Below are the code and all the weights of a small trained network. Each question names an input and a class and asks about switching units off, where a switched-off unit gives its printed mean instead of its output.

import numpy as np


def w(rows, s, z=0):
    codes = np.array(rows[::2]) - 128.0
    scale = np.full(codes.shape[1], s)
    scale[-1] = z or s
    return codes * scale


def f(y):
    return np.maximum(y, 0)


def log_softmax(a):
    a = a - a.max(-1, keepdims=True)
    return a - np.log(np.exp(a).sum(-1, keepdims=True))


def net(x, mask):
    res = np.array(x, float).reshape(1, 4) / 4 @ E
    y = f(res @ A[0][:, :-1].T + A[0][:, -1])
    res = res + np.where(mask, y, B[0][:, -1]) @ B[0][:, :-1]
    return log_softmax(res[-1] @ U[:, :-1].T + U[:, -1])


A, B = {}, {}
E = w([
[174,15,94,122,112,102,98,186,130,111],'x0',
[9,97,51,80,157,196,153,80,109,180],'x1',
[124,129,149,64,175,144,175,179,175,21],'x2',
[70,115,151,135,128,99,101,117,135,107],'x3',
],0.015)
A[0] = w([
[91,2,37,127,118,144,159,138,99,119,53],'neuron 1',
[172,93,132,178,79,75,87,219,159,112,172],'neuron 2',
[146,231,188,181,92,84,182,91,126,94,253],'neuron 3',
[174,53,159,129,69,88,79,147,60,147,232],'neuron 4',
[50,178,89,110,143,161,161,74,113,146,194],'neuron 5',
[143,112,152,34,161,117,171,242,211,41,166],'neuron 6',
[90,139,161,81,191,189,208,214,188,37,170],'neuron 7',
],0.01,0.0048)
B[0] = w([
[190,236,105,94,64,16,85,65,202,114,190],'neuron 1',
[141,71,110,184,157,159,143,141,84,123,223],'neuron 2',
[121,218,104,118,34,94,60,64,153,115,218],'neuron 3',
[141,116,66,183,95,127,60,159,106,69,212],'neuron 4',
[47,112,111,86,135,197,190,161,116,200,202],'neuron 5',
[166,81,245,80,159,64,126,109,177,110,253],'neuron 6',
[141,185,169,120,170,196,100,121,191,79,243],'neuron 7',
],0.013,0.022)
U = w([
[127,182,67,136,18,49,141,25,124,150,227],'0',
[145,210,189,14,110,94,77,99,206,102,110],'1',
[145,41,70,149,138,127,94,244,50,76,96],'2',
[176,3,227,118,232,95,127,144,140,88,5],'3',
[57,131,111,90,141,158,159,124,22,254,222],'4',
[67,170,170,53,254,225,214,118,183,84,97],'5',
],0.009,0.0024)

Each question gives the input, the list of numbers given to net, and the class t.
The units are the neurons (one row each of A and B). Each row of codes is followed by its name. A weight is (code - 128) times the scale printed after its matrix; where a second scale follows, it is the last column's (A, B and U).
mask holds one flag per neuron, in row order. A switched-off neuron (its flag False) gives its mean, the last column of its row in B, instead of its output. The means were averaged over made-up inputs and are rounded, as every weight is.
A unit's drop is (log p(t) with every unit on - log p(t) with that unit switched off) / (log p(t) with every unit on - log p(t) with every unit switched off).
The circuit of an input: a set's keep is (log p(t) with only the set's units on - log p(t) with every unit switched off) / (log p(t) with every unit on - log p(t) with every unit switched off). Starting from all 7 units, units are removed one at a time, each time the one whose removal leaves the highest keep (on an exact tie, the one counted first), for as long as the keep stays at least 0.8.
circuit, biggest first: the units of the circuit, biggest drop first
top k neurons: the k neurons with the biggest drops, biggest first
drop of u: that unit's drop, to one decimal
input [4,-1,3,2], class 3: circuit, biggest first => [neuron 3]
input [3,0,0,3], class 2: circuit, biggest first => [neuron 3; neuron 6]
input [2,0,-7,5], class 2: circuit, biggest first => [neuron 3; neuron 4]
input [0,1,-8,-8], class 4: circuit, biggest first => [neuron 3; neuron 6]
input [-5,1,-3,2], class 4: circuit, biggest first => [neuron 5; neuron 7]
input [1,-1,-8,7], class 2: circuit, biggest first => [neuron 1; neuron 4]
input [6,0,7,4], class 3: top 3 neurons => [neuron 3; neuron 6; neuron 2]
input [2,5,-3,2], class 0: top 3 neurons => [neuron 1; neuron 6; neuron 7]
input [0,5,7,1], class 5: top 3 neurons => [neuron 3; neuron 5; neuron 7]
input [4,6,-3,-1], class 0: top 2 neurons => [neuron 1; neuron 6]
input [8,-3,0,-5], class 2: top 3 neurons => [neuron 4; neuron 7; neuron 2]
input [-1,7,2,-7], class 5: top 2 neurons => [neuron 5; neuron 3]
input [-8,-3,0,4], class 0: top 2 neurons => [neuron 6; neuron 7]
input [5,-8,-1,3], class 2: circuit, biggest first => [neuron 4]
input [6,0,6,3], class 3: top 3 neurons => [neuron 3; neuron 6; neuron 2]
input [1,-7,1,-5], class 3: top 3 neurons => [neuron 2; neuron 1; neuron 6]
input [-2,6,-1,7], class 4: top 2 neurons => [neuron 7; neuron 5]
input [3,1,-7,-4], class 0: top 2 neurons => [neuron 1; neuron 2]
input [3,4,-3,4], class 0: top 3 neurons => [neuron 6; neuron 7; neuron 1]
input [-4,8,-5,0], class 4: circuit, biggest first => [neuron 5]
input [8,-4,2,2], class 3: drop of neuron 6 => 1.6
input [-3,-7,-2,-3], class 0: drop of neuron 3 => 0.1
input [6,-8,2,0], class 3: drop of neuron 6 => 2.0
